Each row has a class, written as a number after it.
[ -45  -18  125  188 -153  -30   -6  108   59   28  -18  -24  106   58
   48  110  112  104 -190   35 -117   11  112  -42    7  -44    4  230
  147  -12  136 -138  -35  180 -255] : 3
[ -89  -69  134  -28  147  126    1 -106   95  218  166 -208  -42  -58
  117  -49  -73  100  167  148  -10  -10  103   69  118   11   -5 -103
  -51   52  -86    9  -82  108  343] : 8
[ -75 -184 -382 -312   45  124 -245  160 -109 -107  -88  255 -132  -92
   83  103  205   11   -4   42  -43 -430 -175  -44  -91    0 -135  141
 -141 -139  224  256  490 -191 -117] : 4
[ -34  -19  -73 -109  -62  147 -110 -136  180  -16   39 -114  115 -182
   43  -97    3  105  123  277   49  -86   -7  219  240   43 -102  -63
  -92  -35   15   97  182   61  192] : 2
[-187  -23   72 -125  -50  159  -86  -99  116   62   78 -139   82  -93
   43 -118 -200   10  179   82   68    7  103  -16  174  -94  -71   29
  -35    7  -17   51  133  -14  260] : 7
[-119  407 -558 -184 -423 -305   62   74  -81   63   17  178 -809  -26
   38   26  -59  -40   83 -214 -481  -59  -36  -88 -125  145    5  188
   -8   98  217    4 -196 -510  224] : 1
[-209   71 -187  123  328  112  -48  -73  -22  103 -131   12  198   59
   49   50  -24  242   50  323  -77  -20   66  -51    2  140  -18   92
  168  -37   -8   -3  -75   41  -56] : 7
[ 135  -12   50  -61 -119  -32   -2  -10   11  -27  149   97 -181  -63
   46  -98  -19  -33  106   22 -112   66 -113  -46  -12   60   57  -48
 -141   27  -46   22 -103   54  -12] : 2
[ -92 -191 -254  117 -397 -370    4  198 -341  -92   -6 -176 -899  162
 -339 -599 -178 -106   63 -271  -11 -336 -119  127   41  245  -97   58
 -248   45 -109 -156 -430  521  496] : 9
[-173   67 -460  293 -289  -74  -27    6 -110  -26   15  -43  -77  -30
 -126  253   40  193 -140   56    7  -96  165  -51  202 -219 -207    6
   52   24  251   -6  -28  165   41] : 5
[ 119   65  -28  305  347  176 -150  -79   39  -98   37 -118   71 -112
  -15  281  137   71 -176   81 -167   37    2   16   -5   -3   -5  -30
  132   74  125   36   63   75 -114] : 10
[-242   54 -450  239 -201   28  -61 -168 -149  131  -52    7   70  -81
 -162  201   60  174 -167  -35 -157  -47  124   33  175  178 -166  135
   19 -116  173  -48   56 -151  315] : 4
[   5  -16 -453  -63  -32  -36  248  748  -17 -162 -291  405 -409 -221
  343  -28  -18  234  -56  209  257  137  -95   -1 -308  303  160   -5
 -364  250  204 -226  -22  126 -244] : 3
[ 114 -253 -523 -130 -101  -55   92 -145 -241  -21  362  -72  428 -467
 -142  218   63   80  113  179  277 -217 -217  205  122   53 -346 -270
  -57  225 -237 -119  -54  121  213] : 5
[ 209 -100 -189 -131  -53  152  -37  -53  147 -106  137 -181   98 -214
   43 -150  -56  -49  180   82  155 -188  -30  107  153 -160 -146  -77
  -79  -20  -40  118  183  -93  -59] : 7
[  51  -32   63  -92 -147  -99    0   11   22   39  117  102 -223  -28
   70 -134   97  -48   36   17 -122   52  -88  -54  -92  -12  101  -23
 -149   66  -20  102  -85   57  151] : 0
[-250 -290    0  -16  331 -171  -98  269 -259 -102  -98  -12 -665  117
  -45 -310  -61  149  202   69  103 -297 -109   86 -148  258  -40  132
 -130  128 -126 -209 -144  456   32] : 3
[ 121  -60  103  -42  -78  -21   48   46   -2  122   73   83 -218  -10
  105 -106   36   -7  -15  -43 -179   32  -50  -48  -95   63   57    4
 -186    7   20   54  -47   17  128] : 1
[ 197   19  187  -82   33   65 -116  -78  105 -269  135 -154 -157 -138
  112 -303 -201  -26  266    4   67 -213  -75  154  321  -53 -142  149
  103  100 -201   67  144  100  -71] : 7
[ 296    5 -760 -231 -732   -4  -43  115  270 -370  -82  244  -81  121
   -7 -309   79   51  290   93  245 -108  277  196  280  123  -36  258
  368  -27 -379   -2  192  230 -368] : 6
[-400  165  -41 -176   94  429 -435 -200  238 -106   83 -262   92  -32
  246   29  -45  202  238  263  137 -165  121 -172  232 -388  -83  152
  228  -72   16   67  204  207 -133] : 8
[  72  -47 -112 -261 -503 -142  -81   39 -106  -69 -257  119   17  143
  -38   94  -44 -102   29   36 -206   92 -240  -16   39 -327   36  297
 -279 -241   18    1  276 -396   99] : 2
[  15 -197  228  -99   61  147   -9  431  156 -192 -261  353  286  -40
  223  313 -153  131 -400  203   57 -108  124   21 -282  238  307  126
   -7  211  253 -133   51  287 -240] : 8
[ 122   40  115  -19  -18   38   16   53  -16   21  133   80 -267  -98
   95  -52   54  -73   10  -44 -185   72  -77  -79  -92    6   42  -59
  -65  124   38  117  -65   49   84] : 0
[ 301 -147  136   97 -250  225   70 -112  134  147  167 -184   89 -147
   83 -116 -194   56  113 -144   95   33  -29   15  233   98 -155  -39
  -88 -126  -97  112  156 -210  308] : 8
[ 219  -20 -448  -93  331  106  150  305   -9 -211  -60  457    2  -99
  188  -32  187  285   54   47  180  -73 -122 -171 -218  191 -216 -132
   48  163   40   17  188  263 -692] : 9
[ -93  126 -333  202  -13   74 -150  -82   -2  -27  -22  -41  -51  -21
  -27  187  -55  135   12   34 -348  -80  168   18   86   20  -86  146
   52   -5  273  -92  -95   75  266] : 1
[ 175   18   57 -104  -18  109  -69 -184   68  -25   99 -105   27 -147
   10  -92   17  -59  145   38  -65   48  -21   64  114 -180  -82  107
   95   74 -164  101  167 -164 -156] : 3
[ 477 -103  288  135  263  289  -48  289 -208  105 -185  -87 -335   61
  121 -103  162 -319  108 -383   17  -29 -182   53  -26 -174   23   26
   34  102  134 -130  213  -33 -594] : 8
[-217   44 -275  393  111    2  -34   88  -82  -26  -65 -164  -53   10
   -4  125   86  162 -239   25 -119  -69  182  165  -71  -34  -42  127
  135   39  164 -154 -129  181   65] : 5
[  25 -118   47  -44  145  164   11 -145  114   82 -117  -63  269  -50
   -2   22 -152   67  122  149  126  -16   56   68   24  144    4  -86
   12    2 -111   39    8   52   81] : 3
[  55 -173  -52  217 -193  -63  125  240  173 -216  173 -210  -11 -109
  -96   87  -78  348 -261   31  280   62   88  -69  205  -47 -176  -63
 -197  138   87 -323  123  249 -305] : 1
[  93   85  256    7   77  224 -144  -45  208  -16   28 -176  -63  -55
  176 -191 -185  -19  165   85    7  -21    8  152  142  129   66   21
  187   55 -120  216   34  -38  120] : 5
[-285   36 -847   18 -317  -58 -410   61  108 -579  -89  142 -193 -170
  -34 -320 -196  143  276  158  272 -193   13  196  264  202  147  460
  -33  127   -8 -268  147  171   41] : 8
[ 114   18  170  258  128  323  -38  -10  174  109  -37 -204  -18    0
  161  179   14  199   35  189  -98  101  -51   28  121  196   -2 -150
   35 -180   99   57  117  -72  -45] : 0
[  97  -48  -14  241  202   60  -45  -16 -105  -20 -109  -42   57 -100
    2  216   78   81  -57  -17  -96  -34  128   21   28 -159 -139  122
  -40 -112  191  -68   73   16   31] : 9
[  33   23  236 -150   83   15  -21  -44  153 -201  106   21   54  -89
  117 -273  -76   15   42   73   60  -24  -16  206  194  134   89   23
  -28  132 -199  -29   54  192  -38] : 9
[ 249   30  264  -52  -74 -197  -68  195  -72  211 -315  276 -531  216
  174 -148  529   73  -91  180 -190  292   14 -124 -187   71  447  367
 -229 -144 -106 -109 -249  -82 -311] : 11
[  92 -435   10  127  481    2   -5   82 -365  304 -205  124 -408  169
  -84  -48  130  -30   44 -214  122  -89 -133  -16 -419  385  176 -187
 -318 -132   -8  -86  -86 -201    2] : 1
[ 315 -304  -98 -126  397 -128 -159  152 -297 -241  192  -38 -154  212
  -77 -350 -217 -344  300 -196 -124 -187 -506  -43  -53  -60   42   37
 -279  -45 -355  316   37 -276  471] : 6
[-484  117 -227  167   71  -20  -13  -79  -60 -130   49 -419 -127   16
 -141  441 -334   63 -193 -106  138 -176 -109  -57   31  -93  -92 -477
 -207 -102  293  -99 -171  -57  384] : 7
[ 124  -25  -21  -66 -118  -13   29   83   15   -7  115  123 -198  -84
   54  -17   43  -29   25   37 -140   23  -44  -61  -65  -39   27   -9
 -104   80   47   43  -22  139    3] : 8
[ 113   36  108   15 -115  -68   70   43   19   38   88   39 -323  -50
   65  -19   19  -30    6  -56 -132  120 -102  -67  -46   30   45  -52
 -152   52   -2   34  -49   74  115] : 10
[ 103  -32  175   21 -154  -39   31  -23  -21   38  141  -18 -260  -60
    2 -100    4  -80  -22 -124 -166   23 -105  -13  -37  -11   10  -21
 -132   59  -15   52  -43   91   34] : 5
[  95 -407  -97 -139  -10  -74   97  152 -241  143  204  -92  240 -262
   12 -127   52 -379 -130 -267  249 -235 -186  -27 -379 -599 -291  -31
 -176   33   -6  420  302 -226  519] : 10
[ 147  106  -22  -40   68  191 -176 -153  244 -172  100 -143   32 -104
  131 -108 -109   67  367  259   31    7  -80  123  202  -20  -40  -97
   83  -41 -115  120   31  147  103] : 8
[-147   87  -10  -89 -139  123  -65  -56  214   54  143  -77   99 -137
  140  -41 -191   -2  148  182   48   27   78  108  110   69   85  -87
   34   30    7   86  -69  -81  322] : 11
[  78  -18  136  -24  -78   18    1   48   33   66   41   42 -222  -56
   77  -69   47  -71   20  -27 -165   98  -46  -24  -88   45   95  -11
 -150   38   53   45  -66   63   78] : 3
[ -61 -137  293  -93  361 -110 -191  492 -137 -172 -169  468 -161  209
  346   61  281  141  -44  262  -81  262 -124  -43 -396    0  355  275
  -37   61    1  -82   83    0 -230] : 0
[ 257  -62  660  109 -265  -18 -183   56  168 -230   41  105   73  239
    5  -18  -36  253 -328  170  -75  323  -51 -222  295 -223   -9  191
  209  243 -236  356  294  422 -187] : 5
[ 650 -165  121  260  286   15 -119 -154   29  -32  106 -231 -303  -36
 -250 -286   78  -64  339  -17  -58    9 -154  182  194  296  -78 -113
   92   71 -256   54  -51   50 -269] : 4
[ 640  -45 -307  355  418  280  -38  116  -99 -371  230 -222 -229   24
   87   27 -154  149   92   48  -37 -498   56  113  287   55 -139 -187
  193   63 -100   64 -369  197 -415] : 6
[ 125 -127   90  -51  114  213 -129  -42   66   25  -17 -164   29  -71
   83   90 -120  -13   50  -25  -58  -29  -93   35   21 -191  -81  -56
  -98   20   47  178  275 -189  118] : 4
[  20   29 -333 -227   24  -50   27  151 -261  -47  381   61 -222  -55
  269 -184    0 -250  388 -100 -112 -350 -322 -179   50 -159 -111  107
   -1   41 -218   57  -92  217  -26] : 1
[ 193   97 -290   49  264  -64 -145 -425  148 -303   38  197  174   53
  111   20   54  147  447  474  109  352 -121 -168  124  -69  389  150
  156   72 -702  -27  -30  126 -630] : 0
[ -65  -71  109 -244  -94   65  -67  -31   40    1   25   15  144  -96
  153 -112  -89  -94  241  191   53 -152  -95  117   16 -140  -45  -44
  -44  -41    1   78   50  171  144] : 7
[ 113 -133  119  -83   88  120 -101   96   47 -136  150 -152   27  -51
   81 -225 -164  -58  171   85   75  -45  -83   70   95 -145  -39   46
  -25   76 -158   41  132   83   21] : 1
[ 411  -55 -318   29    2  245  132 -124   99  -51 -300 -203  452   22
  -77  303 -222  -96   73   48  269 -269  -61   21  239 -228  -34 -321
 -178 -200   83    7   31  -99 -340] : 11
[ -29   92   32  -86   41  173 -149  -79  195   25   83   14   89 -220
  148 -120  -52  -62  189   87 -148  141   17   57  103  137   57  144
    0   53  -37  137  170  -62  320] : 4
[  94  -12  229 -321  149  160  -23  -31  235 -149   12 -111  114 -172
  107 -374 -281    4  196  180  144  -83 -104   94   50   60    7    9
 -101   80 -178   57   78  -78  -67] : 7
[ 254 -112   66  -99 -123  134    3    1  214  -78  267 -135  176 -245
  137 -130 -171  -12   88  141   80 -124   17  171  104   68  -39  -67
   75  146 -155  106  -52   89   97] : 2
[-127  152 -231   78   53  -53 -322  100  126 -154  -45  268    0 -250
  -20  -35  142    0  351  199   51  146  100  163   64  524  196  420
  300   33  126 -242  125 -266 -248] : 5
[  43    8   94   16 -121  -53  -17   33   -2   82   84   33 -262  -32
   72  -32  116  -31   22    5 -154  114  -54  -29  -57  -56   59   -7
 -157  -12   41   15  -84   74  141] : 11
[ 146    8  104   49    4  -15   92   97   15   51   74  -45 -292  -72
   93   -9   -8  -55   12  -51 -126   71  -90  -46 -101   41   76  -59
 -144   60  -22   30 -107   56    9] : 5
[  62  -23 -201   65 -267   70  -47   62  -30   67   50   79  133   72
   -3  130  182  192   -2  269  -91  -41   60  -65   41    1 -111   40
  185 -136   54  -36 -118  145 -245] : 6
[ 114  -18   73  -36  -67  -21   41   55   20   26   64   54 -202  -52
   80  -58  -19  -20   45  -35  -97   72  -88  -72  -33   69   44  -64
 -160   17   -5   50  -44   69   80] : 9
[ 427  182 -402 -370 -591  -71  389  385  111   62  140   57 -106 -202
  234 -171   -8 -188  257    4  272   -9 -238 -254 -175 -104 -117 -125
  210  286 -281  -41 -317  264 -572] : 11
[  49  -27 -132   70 -252  -13 -125  -99  -47 -177  155 -163   10   -4
 -162  104   46   94 -150  -96   55 -167   96   82  261 -106 -224 -142
   41   75   45  -67 -102  379  232] : 1
[ 104  139 -177 -719 -576  102  138  298  214 -152  -46  302   72 -134
  143 -271   76 -151  124 -113  436 -180  -84  102  121  150 -209  -59
  198  -28  -39  196  466 -339 -441] : 3
[ -27  -19  -58  -81    4  115  -29  182   77  -18   55  -64  -96 -207
  125 -168  -73   15   52  120    8  -56   25   91   25  -15  -40  129
  -72  103   62   30  101   12  210] : 8
[ 195  -61  105 -117 -287    9   33  -16    4   26  185  112 -184  -76
   54 -118   27  -62   49  -91  -93   29 -119  -44   68   10  -25  -59
 -161   68  -60   78   40   82   45] : 6
[ 304 -113  484  421  134   32 -126  564  135 -138  114  165 -129  143
  525   41   49  295 -261 -167   19  220   -6 -103   79   87   97  335
  220  207  112   85  321  -74 -205] : 1
[ 185  -23  316  -95  123  253   81  -31  -20   36  -46   73  189  -77
   92 -180 -168   -6  -49 -205  -52  -78   58   16  -29  -79 -198  147
  148  147  -28   53  138   15  -63] : 8
[  -6  -79    9  168  270   85 -107  -61   79  109  -15  -56   65  -96
  110   -9 -166  -13  221  214 -124  138   14  187  -72  161  140  -52
  -75   27   16   97  -39    0  579] : 1
[-223  566  -55 -526  169  118 -266  118  173  -57 -489   83  105    4
   42 -276   59  -75  198  349   68   87  -97  254   35  317  116   53
  243   31  109  115  -41 -403  203] : 6
[ -31  -10 -311  259   -4   11   68  -65  -77   62  141 -136   57 -104
  -33  282   -3  192 -108  121 -135  -47   89    0   94 -182 -104 -105
  -50  170  157 -186 -213  279   56] : 8
[ 202  -42  -43 -209 -153  113   39  -50  197 -197   78  -59  103 -201
   67  -67 -175   86   85  144   57 -115    6  148   54  -77 -114  -74
  -72  111  -96   -7   11  187   44] : 10
[ 215  -67  152   -5 -188  -48   57   39    6   21  182   60 -208  -86
   71  -75   24  -28    8  -31  -95   17  -87  -44  -20  -48   -7  -42
 -122   72  -10   61  -62  131   21] : 10
